In the rows, 128 means zero.
Group and class of each row
[112 166  94  82 141 163 126  78 115 155 146 130 135 106 124 116 114  59
 110] => W.Y
[146 152 115 119 128 164  92 103 128 140 159  39 116 124 170 119 148  97
  91] => Z.J
[ 94 167  97  66 176 191 137  91 120 158 150 146 168 123 155 123  95  66
 109] => W.R
[119 130 105  89 173 172 125 102  89 136 131 120 120 143 129 123 126  98
  95] => W.E
[104 124 111 101 170 159 128  53 124 150 101 127 139 158 141 171 107  60
 121] => W.R
[106 109 121 114 190 159 134 104  89 148 123 134 132 127 155 115 129 199
 112] => W.E
[ 84 154  99  99 183 163 136  82  91 156 150 141 171 112 111 137 110  69
 122] => W.R
[ 85 138 110 144 126 125 125 109 134 100 171  58 178 125  94 110 110 124
 126] => Z.J
[108 153 103  99 170 175 147  95 107 151 145 124 166 155 136 119 117  43
  95] => W.Y
[142 161  86 102 147 172 155  72 110 139 148 133 178 136 121 118  92  47
 118] => W.Y
[ 88 143 100  84 143 184 122  89 114 143 140 151 131 119 151 131 118  72
 118] => W.R
[115 150 112 103 136 152 110  89 134 148 185  66 138 139 163 124 110  73
  87] => Z.F
[110 144  96  94 167 155 141 110 117 127 148 105 181 170 142 132 120  69
 118] => W.Y
[142 125 127  87 155 156 107 138 123 153  97 116 117 151 166 136 163  92
  73] => W.E
[126 148 127  89 136 158 117 117 126 109 167  50 144 123 169 120 155 116
  94] => Z.Q
[ 90 147  94  95 175 181 150  94 102 146 124 134 152 133 137 126  97  80
 119] => W.E
[ 78 139  98 136 169 159 125  94  97 152 115 150 113  97 149 128 107  93
 102] => W.R
[ 81 136  98 109 171 171 161  86 101 137 154  90 162 122 121 130  92  42
 126] => W.Y

Group, then class
[126 126 136 131 144 129 104 123 137 156 178 136 128 134 119 101 118 124
 144] => (30).J21
[126 121 140 116 125 133  92 151 114 106 155 139 120 125 125 128 132 143
 127] => (31).J191
[134 127 122 117 118 121  69 149  79 141 120 132  96 123 119 126 147 154
 156] => (31).J191
[127 139 109 115 112 128  80 129 110 119 164 156 101 139 123 125 145 164
 169] => (41).J295
[117 110 120 119 109 135 125 149 140  56 155 148 130 106 126 146 140 127
 125] => (41).j515
[142 175 115 131 104 117 104  79 134  82 132 152 116 159 129 126 141 139
  95] => (41).j515
[131 136 144 123 126 126 103 137 129  91 130 136 118 157 125 113 128 148
 164] => (31).J191
[155 171 125 139 127 135 109 150 122 115 140 143 135 183 126 100 114 153
 129] => (40).J426
[139 118 123 127 117 129 108 116 125 109  72 133 140 128 122 127 136 111
 123] => (41).J295
[147 154 159 129 127 124 116 112 138  82 124 132 144 161 121 117 120 122
 111] => (40).J426
[144 125 102 114 103 131 110 114 112 101 142 133 127 109 117 128 141 135
 131] => (41).J295
[148  88 102 119 122 138 125 142 120  98 115 126 142  87 109 122 137 112
 133] => (41).J295
[137 148 150 125 130 126 102 100 150 131 140 134 136 178 126 113 117 141
 101] => (30).J21
[119 123 145 129 141 133  87 160 100 137 162 143 120 123 123 103 126 142
 159] => (31).J191
[158 160 136 143 138 122 115 138 138  95 137 131 160 151 123 105 108 115
 125] => (40).J426
[150 117 100 137 140 134 132 132 125 164  75 120 164 161 124 103 111 118
 134] => (40).j901
[124 128 146 130 141 130 104 138  94 144 117 132 119 144 119 106 144 149
 169] => (31).J191
[136 142 148 132 139 127 116 143 135  81 117 125 145 144 130 130 119 106
 115] => (40).J426
[146 135 103 124 119 124 124 120 102  90 160 132 123  94 114 124 142 123
 137] => (41).j515
[130 124 155 123 155 131 104 109 111 135 180 123 129 114 118 107 125 124
  96] => (30).j448
[160 137 128 125 138 127 110 125  95 162 130 125 157 134 113  86 113 126
 129] => (40).j901
[128 125 153 142 139 119  85 129 125 126 122 133 135 144 121 115 128 116
 110] => (30).J21
[123 123 145 131 137 133  99 135 122  94 171 140 131 132 120 114 136 141
 147] => (31).j26
[129 139 129 120 122 131 105 108 114 127 133 141 102 162 118 115 145 167
 155] => (31).J191
[153 139 114 137 134 127  74 154 116 172 131 131 128 142 119 103 127 152
 141] => (40).j901
[153 125  98 113 109 129 137 111 137  83 205 132 141 106 116 119 127 119
 118] => (41).j515
[125 133 149 135 143 128 133 123 128 108 153 125 112 158 128 119 134 144
 134] => (30).j448
[129 153 150 128 126 128  54 152 107  97 100 148 127 186 124  97 130 148
 156] => (31).j26
[125 128 152 123 137 141 119 153 102  97 109 138 138 147 121 110 130 123
 133] => (31).j26
[138 136 102 105 102 127 114 115 121  84 185 144 118 112 125 134 132 144
 151] => (41).j515
[119 136 126 133 124 133 108 115 110 152 156 145 127 137 117 114 141 143
 131] => (31).J191
[137 121 107 115  97 123 113  95 130 128 155 142 134  88 119 124 134 121
 135] => (41).j515
[149 137 132 143 139 131 134 154 133  86  81 126 154 182 129 124 122 125
 146] => (40).J426
[161 180 112 132 136 122 105 116  95 103 147 162 138 159 116  72 109 130
 157] => (40).J426
